Below are the code and all the weights of a small trained network. Each question names an input and a class and asks about switching units off, where a switched-off unit gives its printed mean instead of its output.

import numpy as np


def w(rows, s, z=0):
    codes = np.array(rows[::2]) - 128.0
    scale = np.full(codes.shape[1], s)
    scale[-1] = z or s
    return codes * scale


def norm(h):
    return h / np.sqrt((h * h).mean(-1, keepdims=True) + 1e-5)


def f(y):
    return np.maximum(y, 0)


def log_softmax(a):
    a = a - a.max(-1, keepdims=True)
    return a - np.log(np.exp(a).sum(-1, keepdims=True))


def net(x, mask):
    res = np.array(x, float).reshape(1, 6) / 4 @ E
    u = 0
    for l in range(3):
        y = f(norm(res) @ A[l][:, :-1].T + A[l][:, -1])
        res = res + np.where(mask[u : u + 5], y, B[l][:, -1]) @ B[l][:, :-1]
        u += 5
    return log_softmax(norm(res)[-1] @ U[:, :-1].T + U[:, -1])


A, B = {}, {}
E = w([
[73,18,21,156,173,111,125],'x0',
[130,135,118,126,127,124,125],'x1',
[115,101,193,172,144,10,123],'x2',
[138,61,196,2,78,127,198],'x3',
[74,144,193,70,127,160,20],'x4',
[128,87,150,102,192,144,159],'x5',
],0.0057)
A[0] = w([
[48,139,171,91,178,146,37,4],'L0N1',
[48,17,40,126,113,106,85,36],'L0N2',
[148,115,69,102,75,221,132,82],'L0N3',
[48,110,135,62,74,102,123,40],'L0N4',
[118,87,184,149,147,2,66,67],'L0N5',
],0.0088,0.0035)
B[0] = w([
[2,244,36,57,158,62,22,192],'L0N1',
[250,200,254,70,237,147,86,255],'L0N2',
[92,33,202,204,76,132,128,209],'L0N3',
[103,150,131,36,56,71,242,178],'L0N4',
[46,84,231,167,26,251,144,237],'L0N5',
],0.0065,0.0056)
A[1] = w([
[129,89,177,97,177,139,84,254],'L1N1',
[90,93,76,104,120,201,134,96],'L1N2',
[206,124,85,180,124,94,226,88],'L1N3',
[163,254,210,105,110,129,139,106],'L1N4',
[156,86,100,61,80,75,175,186],'L1N5',
],0.0099,0.0036)
B[1] = w([
[182,132,117,179,115,135,148,251],'L1N1',
[132,83,198,163,40,168,144,146],'L1N2',
[103,14,80,16,160,62,1,202],'L1N3',
[200,15,114,174,197,68,111,255],'L1N4',
[44,247,66,131,200,129,180,190],'L1N5',
],0.0082,0.0073)
A[2] = w([
[135,121,44,228,117,202,87,201],'L2N1',
[83,179,156,70,98,154,43,4],'L2N2',
[176,90,226,152,124,90,46,185],'L2N3',
[110,237,100,139,13,79,208,5],'L2N4',
[110,185,84,181,254,63,79,112],'L2N5',
],0.0055,0.0029)
B[2] = w([
[89,177,195,141,136,205,254,190],'L2N1',
[126,70,110,62,131,126,50,148],'L2N2',
[138,104,43,134,153,144,165,255],'L2N3',
[123,141,65,151,98,169,166,137],'L2N4',
[145,197,51,146,167,116,155,207],'L2N5',
],0.009,0.0067)
U = w([
[65,94,36,48,133,114,19,125],'0',
[236,111,160,168,189,146,131,39],'1',
[96,81,229,228,47,254,148,43],'2',
[122,143,108,159,126,179,159,252],'3',
[88,211,93,147,121,160,205,218],'4',
[97,104,114,164,155,168,137,122],'5',
],0.0082,0.0025)

Each question gives the input, the list of numbers given to net, and the class t.
The units are the neurons (one row each of A and B). Each row of codes is followed by its name. A weight is (code - 128) times the scale printed after its matrix; where a second scale follows, it is the last column's (A, B and U).
mask holds one flag per neuron, layer by layer. A switched-off neuron (its flag False) gives its mean, the last column of its row in B, instead of its output. The means were averaged over made-up inputs and are rounded, as every weight is.
A unit's drop is (log p(t) with every unit on - log p(t) with that unit switched off) / (log p(t) with every unit on - log p(t) with every unit switched off).
The circuit of an input: a set's keep is (log p(t) with only the set's units on - log p(t) with every unit switched off) / (log p(t) with every unit on - log p(t) with every unit switched off). Starting from the 12 units with the biggest drops (on a tie, the unit counted first), units are removed one at a time, each time the one whose removal leaves the highest keep (on an exact tie, the one counted first), for as long as the keep stays at least 0.8.
units of the circuit, in order: the units of the circuit, biggest drop first
most important unit: the unit with the biggest drop
top k neurons: the k neurons with the biggest drops, biggest first
k most important neurons of layer l: the k neurons of layer l with the biggest drops, biggest first
input [7,5,-2,-8,5,5], class 4: units of the circuit, in order => (L1N4, L2N1)
input [-3,-6,0,8,6,-1], class 4: units of the circuit, in order => (L1N5, L0N4)
input [4,-8,8,-1,-7,-5], class 2: units of the circuit, in order => (L0N5)
input [2,0,-8,-7,5,3], class 2: top 2 neurons => (L1N2, L0N3)
input [-3,6,-7,-4,6,0], class 2: top 3 neurons => (L0N2, L1N3, L2N1)
input [7,-5,2,4,6,7], class 1: top 2 neurons => (L0N2, L1N1)
input [-6,3,0,2,7,-7], class 0: top 2 neurons => (L0N1, L0N2)
input [5,-8,8,-5,-5,-3], class 2: units of the circuit, in order => (L0N5, L1N4)
input [-3,2,-6,-4,-5,-6], class 2: 2 most important neurons of layer 2 => (L2N1, L2N5)
input [-5,7,8,-4,2,4], class 2: top 2 neurons => (L0N5, L0N2)
input [4,0,8,2,7,-1], class 2: top 2 neurons => (L0N5, L1N3)
input [2,-4,3,-8,6,0], class 4: 2 most important neurons of layer 2 => (L2N1, L2N5)
input [7,2,5,7,5,-5], class 1: top 2 neurons => (L0N2, L1N4)
input [-3,0,-2,1,4,4], class 0: units of the circuit, in order => (L0N1)
input [4,3,-4,7,1,6], class 4: top 2 neurons => (L1N5, L0N5)
input [8,5,-4,1,-2,-5], class 1: 2 most important neurons of layer 0 => (L0N2, L0N5)
input [7,3,3,-3,0,7], class 1: top 2 neurons => (L0N2, L1N5)
input [1,2,5,0,-6,5], class 0: top 2 neurons => (L1N3, L0N2)
input [7,2,-6,1,-4,-4], class 1: top 3 neurons => (L0N2, L0N5, L0N1)
input [8,-2,5,0,-8,-2], class 0: units of the circuit, in order => (L1N3)
input [2,3,4,6,3,-5], class 4: units of the circuit, in order => (L0N4, L1N5)
input [6,-5,2,-1,-8,-1], class 0: 2 most important neurons of layer 1 => (L1N3, L1N4)
input [-6,-5,-3,-8,-8,4], class 0: units of the circuit, in order => (L1N3, L0N2)
input [-3,4,8,5,0,3], class 2: 2 most important neurons of layer 0 => (L0N5, L0N2)
input [1,5,6,5,-1,-1], class 2: 2 most important neurons of layer 0 => (L0N5, L0N1)
input [7,-1,-6,7,2,-5], class 1: top 4 neurons => (L0N2, L0N5, L2N1, L1N1)
input [-3,1,4,1,8,1], class 0: most important unit => L0N1
input [6,2,5,8,0,2], class 4: top 2 neurons => (L1N5, L0N4)
input [2,-3,-8,-8,2,-3], class 2: 2 most important neurons of layer 1 => (L1N2, L1N5)
input [8,-1,7,3,4,5], class 1: 2 most important neurons of layer 0 => (L0N2, L0N3)
